[ 414  217  -39 -126 -271 -617  181  -27  198   41 -253   11   57 -146
 -232  -65  154  108  -51   55  322  -37  117   -3 -154  258 -146  170
  -95 -611  341   91   82]  3
[-146  265   53 -262 -143   29   12   32 -216 -129  -59  -30  146  202
 -208  135   27  447    4 -224   56   26  529 -172 -156  -65  184  170
 -327   -5 -305   46   73]  4
[-133  293 -477 -137 -429 -708  293 -464   54 -148 -299    3  -66  -53
  214   59  226  537  -75   38  157   32  -12  171  580  -73   98  297
  181 -522  172   25   20]  11
[ -99  120 -156   75 -130   15  174 -223  103 -140   88  -98   76  -88
 -166 -189 -260  135 -174 -304   25  106  134   66  -85 -248   75  193
   90  142 -236   46 -196]  6
[ 246   96  183 -111 -158  202  223  -98 -116   18   18   37  171  -25
 -218  204   82  225 -149  -90  -69 -176  152   34 -200 -254  176  270
 -291 -188 -465  200  189]  7
[  -7  -99 -239  -55 -183   58   41  132 -138  151  315   16  173  110
  115  104  -74 -141 -184  107    7  338 -150   46 -237  141  225  -66
  -80   69 -133  -26 -108]  6
[-234 -241  137 -105 -209  -64   18  -69 -421 -511  276  416  394  101
 -381 -103  -47 -189  132 -233 -123  132  272  -80 -181 -451   67  -32
  327  -37 -260  -33  236]  8
[-106 -102  130  168  295  -77  -18 -144  -34 -110  283  105  148 -184
  140 -236  193  270  187 -229   17 -321  120 -171 -327  234  239 -102
  143  128  125 -175   17]  9
[  15  405 -402 -203 -466 -133  382 -570 -156 -142 -471   44  392  -59
 -191  159 -115  356   82   31  -62   35  511  -66   15   -8  392  521
  -31 -172 -251  298  211]  8
[ -42 -115  151  268  325  -48   12   72  125  -68  224   73  200 -193
  163 -350  154  -11  188 -165  -90 -317  -64 -304 -277  179   98   38
   28  212  264 -194    1]  9
[  67  201 -157 -132 -364  153   13 -114 -226  -77 -239  -31  129   50
  -72   45   -6  164 -145  -46   35  140  332 -132 -264   47  227  350
 -308    3 -343  197   70]  9
[-308   20 -175  201  -39  -94  211 -254   64  -46  -71 -144  121 -354
  -40 -115 -256 -188   -9   23   17  -92   51   99 -129 -525  154  157
  350   51 -542   -1 -210]  2
[ -38  119   -8 -184 -269  170   60 -227 -165   78 -196   -2   38 -230
  -79  206    8   23 -136   50  121  -83   78  120 -218 -138  289  115
 -150 -227 -388   96   72]  0
[-185  -73 -118   13 -234  316  131 -267   53 -125   60  -30  108  129
 -248  -21 -331  490  324 -371   47 -119  495   24 -313 -133  343  379
   89 -302 -330  -91  -23]  10
[ 203  135 -307  137 -142 -541  300 -196  276   37  -34 -106  -15 -205
  126   -5    7  256   39 -206  322 -186   55  312 -165  224  139  253
  218 -448  316  -16 -252]  3
[ 575 -113 -307 -306  -37 -543  319  -65 -199   -6  223  -27  196  111
 -185   31  127  184 -250  339   64  310  101  206  -69  105  104 -131
 -214  327 -291  -43  -15]  7
[ 127  -48 -167 -176  -46  -93  162  -10   57   19  -51 -124   -7  -32
  -98  323  148  101   89  125  287 -134  333  179 -212  -80   97  -22
  301 -388  100   12  106]  10
[ 221 -148 -187 -179 -171 -229   78  155 -179  -65   -3  127   22  289
 -381   32   16  341  400  -58  299   53  504  -90 -419   82  -73  -47
   37 -203  178  -52   59]  3
[  -6 -213  212  230  297  -72   14   23   33  -99  263  160  195  -93
  112 -342  215   59  227 -121  -84 -298  -36 -215 -320  189  117  -28
  -12   62  335 -311  -28]  5
[ 245  282  -13 -520 -346 -310   72  -21 -179  -94 -651   93  184  -84
 -157  232  257 -102 -246  378   50  101  306  -36   24  -47  160  372
 -297 -104 -266  151  319]  7
[-236 -267  368  118  208 -109  -72  216 -365 -274  445  356  250   81
  -62 -317  359  220  377 -268 -213 -282  -30 -551 -266  155  252  113
  -93 -163   43 -218  100]  4
[ -28 -176 -197  -26  -29 -153  -71  252   43 -258  117   98   28  209
 -127   58  207   57  364  209  275  -74  418 -271 -461  187  110  155
   95 -406  137 -237  -44]  0
[  84   67  341  115  -26   34 -321  472   39  120 -227  273   50   52
 -211  746  497   76 -108  815  383 -130  898 -404  110  158  -49 -262
 -459 -899   71 -513  535]  7
[  -1    0  -47  222  162   34   80 -171   51 -115  272   33  172 -226
  166 -196   69  309   46 -358  -11 -334   59 -108 -348  335  198  -21
   23  180  372 -134  -60]  2
[  77  102  -69 -120 -186  228  118 -191 -277  -93 -137   39  175   62
  -40  364   37  247  -83   60 -126  -29  307   31 -165 -104  358  291
 -224  -16 -334   71  110]  4
[ 201  171   92 -150 -220  189  116  -58 -300   58 -189  124  116  -35
 -182  289  143  199   -1 -102   70 -136  264  -64 -286 -128  279  246
 -228 -278 -193  120  166]  10
[  36 -142 -288  -81  -53 -205   98  149   55  -83  134  -17    2   -3
 -151  255   82  186  215   37  296  -70  396 -106 -320   14   58  -85
  279 -416   88   17  -42]  6
[ 293  101 -163   87 -146 -402  204 -182  270   76  -83  -60  -58 -181
  102  -36  -11  267    1 -146  222 -128   38  217 -177  184   24  151
   25 -379  373   60  -96]  6
[ -47 -140 -216 -152  -81 -310  119  121  -49 -121   30   -8   39    2
  -79  268  179   92  178  177  253   -3  332   -2 -292  -37  167   35
  352 -445   82  -60    4]  1
[ 127  229 -182 -192 -348  263  205 -135 -204   94 -217   66  165   36
   39  252  -48  125   63 -196   13    3  285  105  -53  -54  189  266
 -209 -112 -246  336   27]  2
[ 121  454  444 -303 -161 -315   69  125 -231   99 -778   82   -3  -71
 -294  284  334   58 -254  120   95 -158  151  -42   54  -23  -14  365
 -317 -123  -88  329  262]  4
[ 119   -3  137 -152 -130  180   -4 -181   78  -49  -83   48   99  -85
  -38  278  190  119  -65  187  139 -187  217   12 -282 -101  177   97
 -214 -304 -408  -43  204]  8
[ -73 -335 -274 -123 -171 -427 -461  357  212 -307 -209  227  -52  348
  102   47  227   25  130  454  172  187  765 -262 -307  505  -30  -23
   90 -501  342 -102  223]  4
[ -27   73  -48  221  178    7  309 -216 -295  -70  352  134  245 -175
  -18  -77  251  424  227 -246  -14 -424  170 -151 -258   71  341   23
  125  -97  267 -232  -86]  1
[ 131   70  -49 -103 -272   83   56 -165 -237 -151 -161   86  190  -25
  -81   98  143  -32 -197  137  -63  121  223  -83 -234 -170  138  255
 -132  -29 -195   80  128]  3
[-106  -63  163  264  196  102  169   15 -209  -63  459  164  273  -46
  150  -26  129  128  319 -234  -26 -255  -55  -71 -350    4  297   -4
  123  -60  190 -306  -37]  8
[ 358   15   42   36 -141 -625  113   99   43  -25 -132   65  -34  -28
 -139   27  145  192   64   32  272  -35  138   67 -253  132  -48  111
    0 -591  532 -178   -4]  1
[ -19   65 -382   11 -204  250  110  -20  -18  146  314   10  225  252
   70  164   -8   30 -239   84   72  190   93  111  -98  259  315   42
 -145   -9  -14 -132  -66]  10
[ -30  -64 -432  -89  -27 -242   83 -116  202 -171  214 -126   26 -142
 -101  171  123  106   -6  162  246  -44  359  -86 -209   66   98  -28
  348 -297  104  -23 -122]  9
[-170 -119  118  315  259  194   28  -22 -102  -50  474  -30  209  -93
  284 -293   52   20  272 -289 -126 -175 -185 -184 -371   87  263   66
   34  168  133 -217  -65]  5
[ -68 -230 -121  218  199  -84  -93  136 -244 -207  455  177  245 -152
  201 -397  162 -112   56  -76 -190  -57  -51 -384 -383  384  178 -139
  -53  375  312 -240 -150]  1
[ 370  -47 -132  168   16 -260  340 -367  332  194  142 -133 -172 -272
  -45   13  -63  245   38 -173  462 -258  -75  588 -267  -68  116  -79
  170 -488  267  -34  -39]  6
[  95   -9 -202  -45 -157   25  187  194  -45  152  239   85  323  153
    5  292  -61 -172 -221   37   82  228  148  209 -216    2  218  -45
  -84   -5 -180   30  -36]  4
[ 138  113  123 -154 -229  143   49   47 -224   -5 -347   84  131   63
 -113  375  143   22  -80  183   70 -106  340   45 -497  -85  245  225
 -384 -275 -119  120  120]  11
[ 228  177 -356  423 -121 -498  359 -555  102   91   98 -179 -192 -250
   60 -304 -277  730   19 -313   44 -215   34  377  110  271 -100  170
  223  136  254  132 -207]  0
[-342  -51   30   16  -99  -21   67 -302   25 -212   28   54  143  -55
 -149   -8 -114   28 -159 -139  -42  -13  204  133   51 -602  178   25
  248 -121 -500  -35   63]  10
[ 363  -30 -114  254  -76  -12  372 -284  244  133 -205    2  -64 -121
   47  103 -213  345   56 -275  215 -349 -204  570 -330  136  226   68
   72 -313  416 -112 -139]  0
[-341  -75  341 -151 -230  -94 -174  395 -303 -178 -210  348  193  128
 -185   52 -116 -352   36  -42 -159  323  176 -192  -23 -427  -47   58
   78  -86 -300   19  121]  1
[ 158  -48 -183  -71 -161  -23  121   34  -95   15  350  100  263  233
  103  178   85   14 -331  124   10  235   70  262 -243  120  328   43
 -195  -50 -107 -167  -56]  4
[-147   79  -46  -55 -259 -162  193 -186 -198 -215   54  153  224   26
 -335  -13 -120  155   53 -217  -30   40  253  -35   85 -421   95  210
  134 -187 -367   60   96]  2
[ 121  -71    8  -67 -134  128   75  171  -41  138  321  117  241   82
  -33  127  103 -120 -245  -14  207  166  186  140 -312   53  123 -138
  -93  -63 -115  -15   95]  6
[ 205  153 -136   62  -88 -455  275 -289  185  -47   -2  -20  -25 -136
   19    7  115  396   22   -5  263 -172   -7  271   51  272  163  162
  123 -518  408 -230  -21]  0
[  20  -63 -256 -158  -15 -321   44  -85  164 -158 -138  -93    5  -73
 -199  308  166  245  142  190  314 -271  455 -107 -215  -68   10  -85
  234 -332 -153  -10   61]  5
[ 126   90 -119   60 -193 -456  154 -221  220  -49 -170  -24  -19  -66
   38  -88   -4  249   84  -58  212  -61  130  184  -98  181   66  236
   56 -444  352  -70  -44]  10
[  34 -120 -474 -103 -143 -172  112    3  154  -72   25 -119   23    3
  -76  197   36  220  159   44  362  -10  422  -29 -323  284  113  -13
  177 -303  170   31 -132]  11
[ 245   19  -45  102  -60 -469  123  -42  131 -102  111   39   20    3
  -82 -202   68  284  106  -84  175  -71  108   13 -148  294   35  182
  -22 -350  292 -150  -22]  10
[-175 -239 -110  323  248   85  271 -415   77 -172  730  -17  354 -351
  112  -91  -55  318  239 -170 -103 -545 -186   -1 -399  158  353  -45
  345  248   61 -499 -111]  8
[-112   59 -154  -11   58 -258  118 -243  -43  -12  141   47   28 -251
  228 -134  100  463   59 -435   76 -276   46   70 -158  240  225    9
  195  362  225  -17  -97]  10
[ 312   78  -79   78 -160 -474  260 -215  -50   72 -214  -19   45 -203
   32 -104  -35  185  121   -7   65  -84  -52  214 -199   90  148  302
  120 -309  258  -88  -47]  3
[ 256 -106 -297  -65 -191  183  110   53  -96   46  428  118  201  271
  -95   48   50  182 -219 -108  124  141  197  104 -337  258  208 -109
 -210  -61  -12  -70  -74]  7
[ -17 -110  -95 -222  -16 -299  -39   32    5 -167   16  -45  -13 -198
 -112  229  228   34   63  355  229 -139  282  -55 -431   84  203   31
  286 -447  104 -160   70]  9
[ 376   94   26   77  -40 -464  257  -48   66  -12  228  -37  -45  106
 -177  -90   74  605  119 -355  295  -79  204  157   -6  151  -21   95
  -11 -481  194  -73  -51]  9
[ 131  -61  208  208  209 -112   52  -51  -57  -23  191  102  189 -168
   88 -346   85  199  159 -316 -116 -306  -15 -163 -328  157  120   57
  -35  222  260 -223   -3]  10
[ 407  -44  350  -37 -172 -681  326  190 -131 -214  113  106  303  582
   -4 -415  292   45 -167 -335 -174  492 -477  145  336  352 -222  471
 -118  135  743   80  156]  7
[   5 -157 -320  -44   -7 -168  108   42  -15 -135  141  -32   21   70
 -124  256  112  212  270   98  245  -53  441  -62 -329  -45  160  -24
  272 -383   98  -67  -18]  3
[ 161  -16 -105 -125 -168   39  178 -138 -202  -52  187   69  246   92
 -223  134  -52  181 -352 -130   47  122  182  279 -143  258  292  -26
 -107  185 -149  -29  -32]  8
[  35  204  107 -206 -262  -16  218  -55 -385  -19 -157  133  148  -75
 -352  239  223  116  -87   57   72 -232  158  -21 -191 -321  240  291
 -110 -319 -391   96  181]  0
[-309   13  -47  -14 -179  -72  128 -190   -4 -166  -27    1   78 -155
 -240   45 -194  136   31 -206   64  -36  188   -3   71 -559  106  110
  241 -197 -559   32   70]  1
[-180  205  200  -94 -179   12  101 -286 -230  -16 -337   92   38  -95
 -211  427  156  293  110  122  193 -289  214   54 -266 -116  410  395
    6 -378 -340  -52  120]  5
[ 269  136 -171  116 -263 -490  252 -118   90  -60  -90  -35   25  -71
  -81  -15  -53  388  209 -261  296 -133  221   88 -310  303  -53  246
   70 -397  474   66 -117]  6
[ 197  -14 -119   -4  -30   23  222  -10  -66  168  400   93  255  134
   -3  199   65  114 -206    3   81   63  152  232 -152   89  279  -64
 -115   13 -212  -38   -9]  6
[-241   72 -186   27 -214  131   96 -280   83 -217   47  -47  120   82
 -260 -146 -290  286  -96 -423  -69  -11  239  -35   88 -251   52  173
   10   85 -348  105  -34]  1
[  19   -1  127  240  259 -117   48   44 -107  -53  269   48  191 -137
   91 -246  143  100  176 -247  -88 -240   80 -262 -311   97   88    8
  -54  173  198 -109  -93]  3
[  -7   96  -56   20  -94 -287  285 -143 -227 -156  177  124  164 -128
 -452  -45 -105  170   55 -284   41  -82  252  -29 -109 -508  108  136
  214 -120 -369   81  -78]  9
[ 203  385   70 -217 -316 -357  173  -55  -90  105 -576   22   32 -282
 -633  470  -98  139  -50  -11  233 -260  574  -23 -272 -418   32  227
  -27 -621 -261  350  139]  1
